Rows and roughly how far along a hidden order each lies, from 0 to 9
-2	-3	4	-10	9	4	-6	6	12	-4	3	-11	12	-10	-12	-9	-8	0	-6	1	5	-14	3	-3	5	17	-3	5	6	3	-8	-6	2	12	3	5	-15	14 : 2
-1	12	-6	-4	1	-3	-3	-8	-2	-2	-7	-8	-3	8	-6	3	5	-5	10	-3	10	1	0	5	-5	2	11	1	0	-14	18	-3	-5	46	-6	6	15	4 : 7
-3	-3	7	-9	13	1	-6	2	10	-3	2	-17	6	-15	-15	-6	-3	1	-6	-3	2	-13	0	-2	6	29	-7	-2	5	-4	-7	-2	-5	25	6	1	-15	2 : 4
-2	-7	6	-14	8	9	-4	11	15	-4	4	-13	13	-18	-10	-12	-12	5	-2	0	0	-15	4	-4	8	30	-15	5	11	11	-17	-10	8	-17	7	5	-28	17 : 0
-11	-22	-10	-7	4	4	-17	7	2	2	6	-31	-5	-4	-5	-6	-3	6	21	-29	13	-8	0	-8	15	21	-20	-13	12	10	-12	2	-5	-29	8	-12	-17	3 : 2
2	7	7	-9	6	0	0	3	8	-6	0	-4	12	-12	-17	-6	-4	-7	-14	5	-1	-11	1	3	0	27	4	6	1	-9	0	-4	2	28	5	9	-10	7 : 5
0	2	10	-7	16	2	-2	0	13	-2	3	-13	9	-16	-16	-6	-5	-2	-14	4	0	-8	-1	-1	3	26	-3	1	5	-8	0	-5	-6	30	4	4	-19	1 : 4
3	11	0	-6	-4	0	1	0	4	-7	-1	3	9	-4	-10	-3	2	-8	-2	3	0	-4	2	6	3	14	5	7	1	-13	3	-6	5	37	4	10	6	10 : 6
1	18	-1	-3	5	-5	3	-17	-1	-1	-7	-5	0	2	-9	3	9	-9	4	3	5	3	-3	8	-9	5	14	1	-6	-25	22	-3	-11	63	-8	7	17	-3 : 9
-2	-11	-3	-13	-7	8	-9	18	8	-6	6	-12	10	-15	-6	-13	-12	4	10	-16	-1	-12	5	-4	20	27	-23	1	12	11	-26	-10	20	-46	15	0	-21	19 : 0
-2	27	-14	2	-10	-5	2	-7	-10	-3	-7	-2	-9	8	-2	4	13	-4	20	-15	3	9	-2	7	0	-13	4	-4	-1	-20	7	3	0	24	4	10	24	-5 : 8
-2	-5	1	-13	3	6	-5	9	10	-5	3	-9	8	-6	-13	-9	-7	0	-1	-5	0	-11	3	-2	10	23	-11	1	7	0	-12	-4	6	-1	9	3	-16	11 : 3

New part:
-4	23	-7	-2	11	13	2	4	15	-29	2	-8	-9	19	-14	12	2	2	-16	0	-15	-5	11	-25	1	-4	4	-2	6	3	16	16	5	1	30 : 3
4	17	0	-1	8	-22	0	15	-15	3	-11	-5	-13	-13	2	-7	-5	16	8	1	11	8	12	-29	-10	-3	11	7	-13	-5	11	13	1	4	26 : 4
-12	10	6	-17	5	2	-1	7	2	7	1	9	-9	27	-7	5	-16	-42	-15	-2	16	2	-16	-42	5	-23	12	-5	24	28	-13	-2	3	-2	-37 : 9
-9	16	-10	-3	4	11	5	0	-43	-36	-9	2	3	6	0	34	9	15	-6	4	-23	-7	-6	-14	-4	4	-6	-5	-19	22	0	-2	4	6	-12 : 3
-10	-4	-1	3	-4	-23	-3	3	34	-32	10	1	-8	15	-16	17	9	-35	5	-13	-8	-5	10	18	-1	-11	-2	1	28	4	10	-9	1	4	-9 : 0
-3	0	12	0	7	21	-2	1	38	-19	-1	-4	-8	-2	-8	27	-8	5	10	9	21	3	3	7	-15	-15	-13	-1	-6	5	12	-9	0	-8	3 : 8
-15	10	-8	-9	-8	-16	3	-8	7	-18	-22	-14	27	26	1	30	28	0	-5	0	-22	-4	1	-62	-17	-16	1	1	-12	29	-2	-10	2	-4	-33 : 2
3	7	4	6	12	34	1	1	-25	7	10	4	-15	-1	-3	-23	-18	24	-3	2	18	-9	-16	26	14	16	-19	-1	-26	-3	2	-6	-5	16	-10 : 6
0	4	3	0	-6	-7	1	0	1	17	4	-14	5	-13	12	-36	5	46	-26	-7	1	-8	5	-22	7	6	5	1	-12	-12	5	1	-4	18	-49 : 6
-1	19	-8	2	10	8	3	1	-9	-26	4	-6	-10	5	-9	12	-2	0	-12	2	-20	-6	11	1	4	7	4	-2	6	-4	14	15	5	-4	24 : 3
-9	-5	-2	-3	-6	-21	-4	1	44	-29	12	-2	-3	13	-16	8	4	-30	-2	-17	-11	-4	16	4	-4	-10	-1	0	30	-4	13	-7	2	1	-14 : 0
3	-17	12	-5	-3	17	-1	4	25	-13	9	4	-4	-21	16	10	-9	9	5	11	12	2	9	19	-9	-6	6	-5	-3	-21	-3	-5	0	-13	-31 : 8
-1	-1	-8	1	-6	-17	2	-11	-36	6	-10	-9	25	4	18	18	25	16	8	4	-19	-4	-2	1	-8	16	1	3	-25	-16	-11	-4	-2	-14	-34 : 2
-8	-9	0	-1	-5	-31	-5	-3	54	-29	13	-9	-2	13	-12	15	9	-30	2	-15	-33	-6	16	9	-2	-13	4	2	36	-4	14	-5	1	4	-15 : 0
-3	12	10	2	14	26	-1	1	18	-13	-1	6	-12	19	-21	19	-18	0	3	2	25	-2	-9	4	-3	-8	-22	-3	-20	16	12	-7	-2	7	19 : 7
-2	10	3	-5	-6	-14	2	9	-4	13	-10	-11	-1	-7	9	-32	6	39	-19	-10	10	-4	4	-44	-2	-3	6	2	-11	7	6	-1	-2	22	-40 : 5
-3	15	-12	0	5	17	5	-1	-23	-26	2	-1	-3	1	-4	25	4	17	-11	2	-21	-7	3	0	5	10	-1	-4	-9	3	7	8	5	1	3 : 3
